Below are the code and all the weights of a small trained network. Each question names an input and a class and asks about switching units off, where a switched-off unit gives its printed mean instead of its output.

import numpy as np


def w(rows, s, z=0):
    codes = np.array(rows[::2]) - 128.0
    scale = np.full(codes.shape[1], s)
    scale[-1] = z or s
    return codes * scale


def f(y):
    return y / 2 * (1 + np.tanh(0.7978845608 * (y + 0.044715 * y**3)))


def log_softmax(a):
    a = a - a.max(-1, keepdims=True)
    return a - np.log(np.exp(a).sum(-1, keepdims=True))


def net(x, mask):
    res = np.array(x, float).reshape(1, 3) / 4 @ E
    y = f(res @ A[0][:, :-1].T + A[0][:, -1])
    res = res + np.where(mask, y, B[0][:, -1]) @ B[0][:, :-1]
    return log_softmax(res[-1] @ U[:, :-1].T + U[:, -1])


A, B = {}, {}
E = w([
[61,179,92,183,180,131,160,179,143,6,100,160],'x0',
[110,168,120,117,87,154,86,214,137,151,61,179],'x1',
[96,177,101,188,44,141,92,80,100,193,182,184],'x2',
],0.015)
A[0] = w([
[188,102,92,78,91,152,10,166,86,177,86,169,222],'neuron 1',
[116,153,130,115,37,205,84,147,64,179,140,214,60],'neuron 2',
[40,218,73,188,95,145,128,231,194,93,47,198,187],'neuron 3',
[79,182,87,155,128,152,81,227,99,75,90,181,177],'neuron 4',
[204,68,172,36,131,168,63,98,61,249,171,115,218],'neuron 5',
[206,84,238,57,130,162,59,63,79,223,57,82,97],'neuron 6',
[118,187,114,201,126,143,103,1,62,175,167,181,147],'neuron 7',
[174,171,204,212,28,233,100,105,126,220,146,186,253],'neuron 8',
[164,171,112,199,99,200,143,8,95,184,234,166,187],'neuron 9',
[160,134,179,148,155,135,162,33,198,68,184,65,249],'neuron 10',
],0.0094,0.0072)
B[0] = w([
[144,172,184,21,112,208,91,174,130,220,93,179,209],'neuron 1',
[60,165,156,152,146,202,90,161,116,228,95,225,205],'neuron 2',
[53,203,22,194,206,173,137,161,159,144,69,201,252],'neuron 3',
[87,199,179,110,196,205,162,190,121,109,11,165,218],'neuron 4',
[226,53,124,47,71,109,191,177,155,254,84,62,235],'neuron 5',
[191,121,102,114,30,130,238,184,32,217,85,44,213],'neuron 6',
[51,112,74,228,156,60,120,64,125,221,183,76,201],'neuron 7',
[43,91,114,41,187,115,63,103,221,144,211,217,241],'neuron 8',
[29,100,62,158,65,2,149,64,127,204,196,93,212],'neuron 9',
[97,45,188,119,214,139,94,111,129,99,185,34,184],'neuron 10',
],0.0092,0.027)
U = w([
[238,233,166,69,56,165,34,37,34,153,240,173,4],'0',
[189,108,117,63,68,119,135,166,118,181,119,102,160],'1',
[71,135,90,168,76,97,154,76,147,172,199,139,151],'2',
[81,179,86,170,164,159,188,198,162,68,40,146,176],'3',
[98,156,111,62,103,166,55,173,150,156,118,195,111],'4',
[247,232,251,33,12,35,28,56,22,20,22,237,4],'5',
[121,75,183,90,190,101,173,111,165,57,130,77,208],'6',
],0.016,0.014)

Each question gives the input, the list of numbers given to net, and the class t.
The units are the neurons (one row each of A and B). Each row of codes is followed by its name. A weight is (code - 128) times the scale printed after its matrix; where a second scale follows, it is the last column's (A, B and U).
mask holds one flag per neuron, in row order. A switched-off neuron (its flag False) gives its mean, the last column of its row in B, instead of its output. The means were averaged over made-up inputs and are rounded, as every weight is.
A unit's drop is (log p(t) with every unit on - log p(t) with that unit switched off) / (log p(t) with every unit on - log p(t) with every unit switched off).
most important unit: the unit with the biggest drop
top k neurons: the k neurons with the biggest drops, biggest first
drop when u is switched off: that unit's drop, to one decimal
input [4,-1,4], class 3: top 2 neurons : neuron 3; neuron 4
input [4,-7,0], class 6: top neuron : neuron 10
input [1,1,-5], class 3: top 2 neurons : neuron 8; neuron 5
input [-5,-7,1], class 1: top 2 neurons : neuron 5; neuron 6
input [1,2,6], class 2: top 2 neurons : neuron 7; neuron 9
input [5,4,8], class 3: top 2 neurons : neuron 3; neuron 4
input [-1,5,-5], class 3: top 2 neurons : neuron 8; neuron 5
input [-8,1,7], class 2: top 3 neurons : neuron 9; neuron 7; neuron 8
input [-5,4,6], class 2: top 4 neurons : neuron 9; neuron 7; neuron 4; neuron 8
input [4,-5,1], class 6: top 3 neurons : neuron 10; neuron 3; neuron 2
input [-7,3,8], class 2: drop when neuron 7 is switched off : 1.5
input [-1,-1,1], class 2: drop when neuron 6 is switched off : 0.1
input [-7,-1,3], class 1: drop when neuron 5 is switched off : 3.0
input [1,-2,-4], class 6: most important unit : neuron 3
